Here is a tiny trained network, its code and every weight. The questions are about switching its units off for an input and a class, where a switched-off unit gives its printed mean instead of its output.

import numpy as np


def w(rows, s, z=0):
    codes = np.array(rows[::2]) - 128.0
    scale = np.full(codes.shape[1], s)
    scale[-1] = z or s
    return codes * scale


def f(y):
    return y / 2 * (1 + np.tanh(0.7978845608 * (y + 0.044715 * y**3)))


def log_softmax(a):
    a = a - a.max(-1, keepdims=True)
    return a - np.log(np.exp(a).sum(-1, keepdims=True))


def net(x, mask):
    res = np.array(x, float).reshape(1, 3) / 4 @ E
    y = f(res @ A[0][:, :-1].T + A[0][:, -1])
    res = res + np.where(mask, y, B[0][:, -1]) @ B[0][:, :-1]
    return log_softmax(res[-1] @ U[:, :-1].T + U[:, -1])


A, B = {}, {}
E = w([
[116,177,155,240,105,182,153,189,224],'x0',
[6,7,139,75,85,165,189,128,152],'x1',
[111,143,142,67,247,37,149,200,182],'x2',
],0.012)
A[0] = w([
[123,160,180,86,190,97,116,194,177,153],'N0',
[162,155,149,136,138,111,108,100,138,168],'N1',
[123,127,114,163,122,142,87,127,141,120],'N2',
[150,154,135,221,99,147,98,103,141,129],'N3',
[142,141,71,148,142,99,110,104,86,123],'N4',
[143,122,170,127,176,85,143,157,163,172],'N5',
[125,122,146,98,148,130,166,103,126,109],'N6',
[159,148,146,158,112,142,83,124,134,150],'N7',
[143,144,134,152,125,150,107,153,103,139],'N8',
[116,145,111,121,105,119,131,148,138,106],'N9',
[108,39,101,109,195,74,134,113,135,101],'N10',
[137,106,100,86,143,97,72,55,56,112],'N11',
[52,64,124,105,102,183,181,118,164,102],'N12',
[120,112,84,152,122,97,148,133,148,101],'N13',
[112,123,175,192,131,143,187,200,158,17],'N14',
[35,112,150,108,69,157,185,131,144,8],'N15',
[129,108,124,148,121,109,123,155,108,126],'N16',
[150,123,132,119,132,138,131,153,109,110],'N17',
[135,104,111,144,69,172,144,60,86,98],'N18',
[72,62,132,83,142,69,157,142,125,117],'N19',
[155,98,58,101,130,81,118,85,40,180],'N20',
[109,152,150,127,213,67,147,185,168,24],'N21',
[96,94,98,6,126,77,174,171,113,123],'N22',
[103,137,133,192,123,137,167,175,204,180],'N23',
[169,194,63,121,174,106,106,118,109,37],'N24',
],0.015,0.016)
B[0] = w([
[77,94,140,85,113,129,78,130,184,227],'N0',
[182,110,137,141,131,123,111,116,83,184],'N1',
[132,148,132,156,131,150,152,100,64,148],'N2',
[149,145,128,174,174,132,169,127,44,206],'N3',
[135,126,109,118,124,117,106,162,122,171],'N4',
[79,114,151,83,121,128,117,101,161,205],'N5',
[120,133,137,134,139,147,148,97,112,149],'N6',
[151,136,106,180,154,117,155,111,87,180],'N7',
[153,131,119,154,131,153,156,109,78,159],'N8',
[119,132,134,125,117,117,138,142,128,126],'N9',
[113,145,147,172,178,177,159,92,105,205],'N10',
[167,125,84,99,73,106,89,192,131,227],'N11',
[123,124,134,61,78,90,44,144,180,250],'N12',
[124,126,137,124,130,136,128,123,146,128],'N13',
[45,68,194,32,127,142,89,118,251,172],'N14',
[184,156,71,134,87,98,96,180,87,200],'N15',
[134,136,129,125,128,120,136,124,141,127],'N16',
[128,150,112,138,122,118,125,127,152,126],'N17',
[82,113,131,87,95,128,74,107,176,210],'N18',
[127,154,176,157,166,175,176,113,132,226],'N19',
[117,123,141,75,97,84,73,148,169,252],'N20',
[232,143,39,143,47,79,72,203,90,192],'N21',
[116,151,167,176,158,172,182,92,99,249],'N22',
[183,148,71,157,116,109,121,124,73,232],'N23',
[48,83,185,66,116,146,70,100,208,182],'N24',
],0.013,0.021)
U = w([
[231,131,53,119,109,96,101,171,105,248],'0',
[49,110,150,82,127,129,104,120,179,96],'1',
[129,136,149,177,215,190,250,74,87,90],'2',
],0.017,0.0013)

Each question gives the input, the list of numbers given to net, and the class t.
The units are the neurons (one row each of A and B). Each row of codes is followed by its name. A weight is (code - 128) times the scale printed after its matrix; where a second scale follows, it is the last column's (A, B and U).
mask holds one flag per neuron, in row order. A switched-off neuron (its flag False) gives its mean, the last column of its row in B, instead of its output. The means were averaged over made-up inputs and are rounded, as every weight is.
A unit's drop is (log p(t) with every unit on - log p(t) with that unit switched off) / (log p(t) with every unit on - log p(t) with every unit switched off).
The circuit of an input: a set's keep is (log p(t) with only the set's units on - log p(t) with every unit switched off) / (log p(t) with every unit on - log p(t) with every unit switched off). Starting from the 12 units with the biggest drops (on a tie, the unit counted first), units are removed one at a time, each time the one whose removal leaves the highest keep (on an exact tie, the one counted first), for as long as the keep stays at least 0.8.
circuit, biggest first: the units of the circuit, biggest drop first
unit that matters most: the unit with the biggest drop
k most important neurons: the k neurons with the biggest drops, biggest first
drop of u: that unit's drop, to one decimal
input [-3,-5,2], class 1: unit that matters most : N24
input [2,0,-3], class 2: circuit, biggest first : N12, N20
input [8,0,3], class 0: 3 most important neurons : N23, N21, N24
input [-6,1,-1], class 1: 2 most important neurons : N21, N23
input [0,5,4], class 2: circuit, biggest first : N22, N20
input [5,5,0], class 0: 3 most important neurons : N23, N15, N24
input [7,5,-3], class 0: 2 most important neurons : N23, N15
input [0,-3,3], class 1: 3 most important neurons : N15, N11, N23
input [-6,-3,1], class 1: 4 most important neurons : N21, N23, N24, N15
input [-5,8,8], class 2: 3 most important neurons : N22, N19, N10
input [0,-8,8], class 1: 4 most important neurons : N24, N0, N5, N15
input [5,7,-3], class 0: 2 most important neurons : N15, N23
input [-4,8,1], class 2: 4 most important neurons : N22, N19, N10, N0
input [8,0,6], class 0: 3 most important neurons : N21, N23, N24
input [3,8,-5], class 0: circuit, biggest first : N15
input [-7,-7,2], class 1: drop of N24 : 1.6
input [-3,6,8], class 2: drop of N22 : 0.4
input [-8,1,-5], class 1: drop of N18 : 2.5
